Below is a small trained network, with its code and all its weights. Each question gives an input and a class and asks what happens when units are switched off, that is, made to give their printed mean instead of their output.

import numpy as np


def w(rows, s, z=0):
    codes = np.array(rows[::2]) - 128.0
    scale = np.full(codes.shape[1], s)
    scale[-1] = z or s
    return codes * scale


def norm(h):
    return h / np.sqrt((h * h).mean(-1, keepdims=True) + 1e-5)


def f(y):
    return y / 2 * (1 + np.tanh(0.7978845608 * (y + 0.044715 * y**3)))


def log_softmax(a):
    a = a - a.max(-1, keepdims=True)
    return a - np.log(np.exp(a).sum(-1, keepdims=True))


def net(x, mask):
    res = np.array(x, float).reshape(1, 3) / 4 @ E
    u = 0
    for l in range(4):
        y = f(norm(res) @ A[l][:, :-1].T + A[l][:, -1])
        res = res + np.where(mask[u : u + 4], y, B[l][:, -1]) @ B[l][:, :-1]
        u += 4
    return log_softmax(norm(res)[-1] @ U[:, :-1].T + U[:, -1])


A, B = {}, {}
E = w([
[83,76,112,187,238,124],'x0',
[175,254,70,163,195,40],'x1',
[190,131,82,158,181,200],'x2',
],0.0057)
A[0] = w([
[185,231,115,80,182,137,101],'0.n0',
[199,232,1,187,140,34,87],'0.n1',
[68,149,197,97,128,48,82],'0.n2',
[128,100,196,65,159,130,4],'0.n3',
],0.0067,0.0026)
B[0] = w([
[178,57,152,155,161,131,186],'0.n0',
[178,149,254,131,148,168,255],'0.n1',
[103,128,129,243,123,117,157],'0.n2',
[166,110,83,86,55,99,123],'0.n3',
],0.01,0.0065)
A[1] = w([
[74,125,123,20,71,57,5],'1.n0',
[147,3,64,117,242,108,125],'1.n1',
[196,79,107,103,152,70,52],'1.n2',
[242,181,79,99,214,11,29],'1.n3',
],0.005,0.0018)
B[1] = w([
[133,132,181,194,186,129,136],'1.n0',
[247,254,1,96,132,83,250],'1.n1',
[97,145,107,166,127,128,72],'1.n2',
[201,144,231,81,103,175,159],'1.n3',
],0.0064,0.0013)
A[2] = w([
[169,112,101,40,106,129,3],'2.n0',
[197,65,113,105,14,164,107],'2.n1',
[132,164,185,115,129,93,143],'2.n2',
[164,2,121,164,53,180,76],'2.n3',
],0.0073,0.0039)
B[2] = w([
[76,50,157,82,149,183,116],'2.n0',
[56,224,172,18,163,176,254],'2.n1',
[182,76,245,112,228,116,197],'2.n2',
[173,158,77,2,69,148,244],'2.n3',
],0.0075,0.0036)
A[3] = w([
[74,101,145,134,65,144,86],'3.n0',
[115,180,145,107,117,98,94],'3.n1',
[140,93,122,12,103,170,130],'3.n2',
[90,108,97,86,124,174,1],'3.n3',
],0.011,0.0031)
B[3] = w([
[251,183,169,47,124,94,152],'3.n0',
[26,79,187,68,251,115,141],'3.n1',
[27,243,91,163,22,254,254],'3.n2',
[137,229,184,120,111,190,159],'3.n3',
],0.0063,0.0078)
U = w([
[181,90,1,137,186,86,108],'0',
[223,101,251,157,194,118,255],'1',
[92,186,97,67,47,212,240],'2',
[144,85,116,143,68,26,3],'3',
[69,72,153,31,130,62,3],'4',
[24,6,105,205,150,83,20],'5',
],0.0085,0.0041)

Each question gives the input, the list of numbers given to net, and the class t.
The units are the neurons (one row each of A and B). Each row of codes is followed by its name. A weight is (code - 128) times the scale printed after its matrix; where a second scale follows, it is the last column's (A, B and U).
mask holds one flag per neuron, layer by layer. A switched-off neuron (its flag False) gives its mean, the last column of its row in B, instead of its output. The means were averaged over made-up inputs and are rounded, as every weight is.
A unit's drop is (log p(t) with every unit on - log p(t) with that unit switched off) / (log p(t) with every unit on - log p(t) with every unit switched off).
The circuit of an input: a set's keep is (log p(t) with only the set's units on - log p(t) with every unit switched off) / (log p(t) with every unit on - log p(t) with every unit switched off). Starting from the 12 units with the biggest drops (on a tie, the unit counted first), units are removed one at a time, each time the one whose removal leaves the highest keep (on an exact tie, the one counted first), for as long as the keep stays at least 0.8.
circuit, biggest first: the units of the circuit, biggest drop first
unit that matters most: the unit with the biggest drop
top k neurons: the k neurons with the biggest drops, biggest first
k most important neurons of layer l: the k neurons of layer l with the biggest drops, biggest first
drop when u is switched off: that unit's drop, to one decimal
input [2,2,-6], class 5: unit that matters most -> 0.n2
input [4,-1,7], class 0: circuit, biggest first -> [0.n1; 3.n2; 1.n1]
input [-8,2,2], class 1: circuit, biggest first -> [2.n3; 3.n2]
input [5,-2,-8], class 5: circuit, biggest first -> [0.n1; 0.n2]
input [8,-3,4], class 0: circuit, biggest first -> [0.n1; 1.n1; 3.n2]
input [-4,-2,-6], class 1: 2 most important neurons of layer 1 -> [1.n0; 1.n3]
input [2,0,-7], class 3: top 3 neurons -> [0.n1; 0.n2; 3.n0]
input [5,2,-4], class 5: top 3 neurons -> [0.n2; 0.n1; 3.n0]
input [4,-2,-6], class 3: 2 most important neurons of layer 3 -> [3.n0; 3.n2]
input [1,-1,-6], class 3: top 2 neurons -> [0.n1; 0.n2]
input [3,-2,4], class 0: top 2 neurons -> [0.n1; 1.n1]
input [5,1,-3], class 5: top 3 neurons -> [0.n1; 0.n0; 0.n2]
input [4,2,-6], class 5: drop when 0.n2 is switched off -> 0.3
input [1,0,-2], class 5: unit that matters most -> 0.n1
input [6,-1,3], class 0: drop when 0.n1 is switched off -> 0.5
input [8,-2,-6], class 5: drop when 0.n1 is switched off -> 0.4
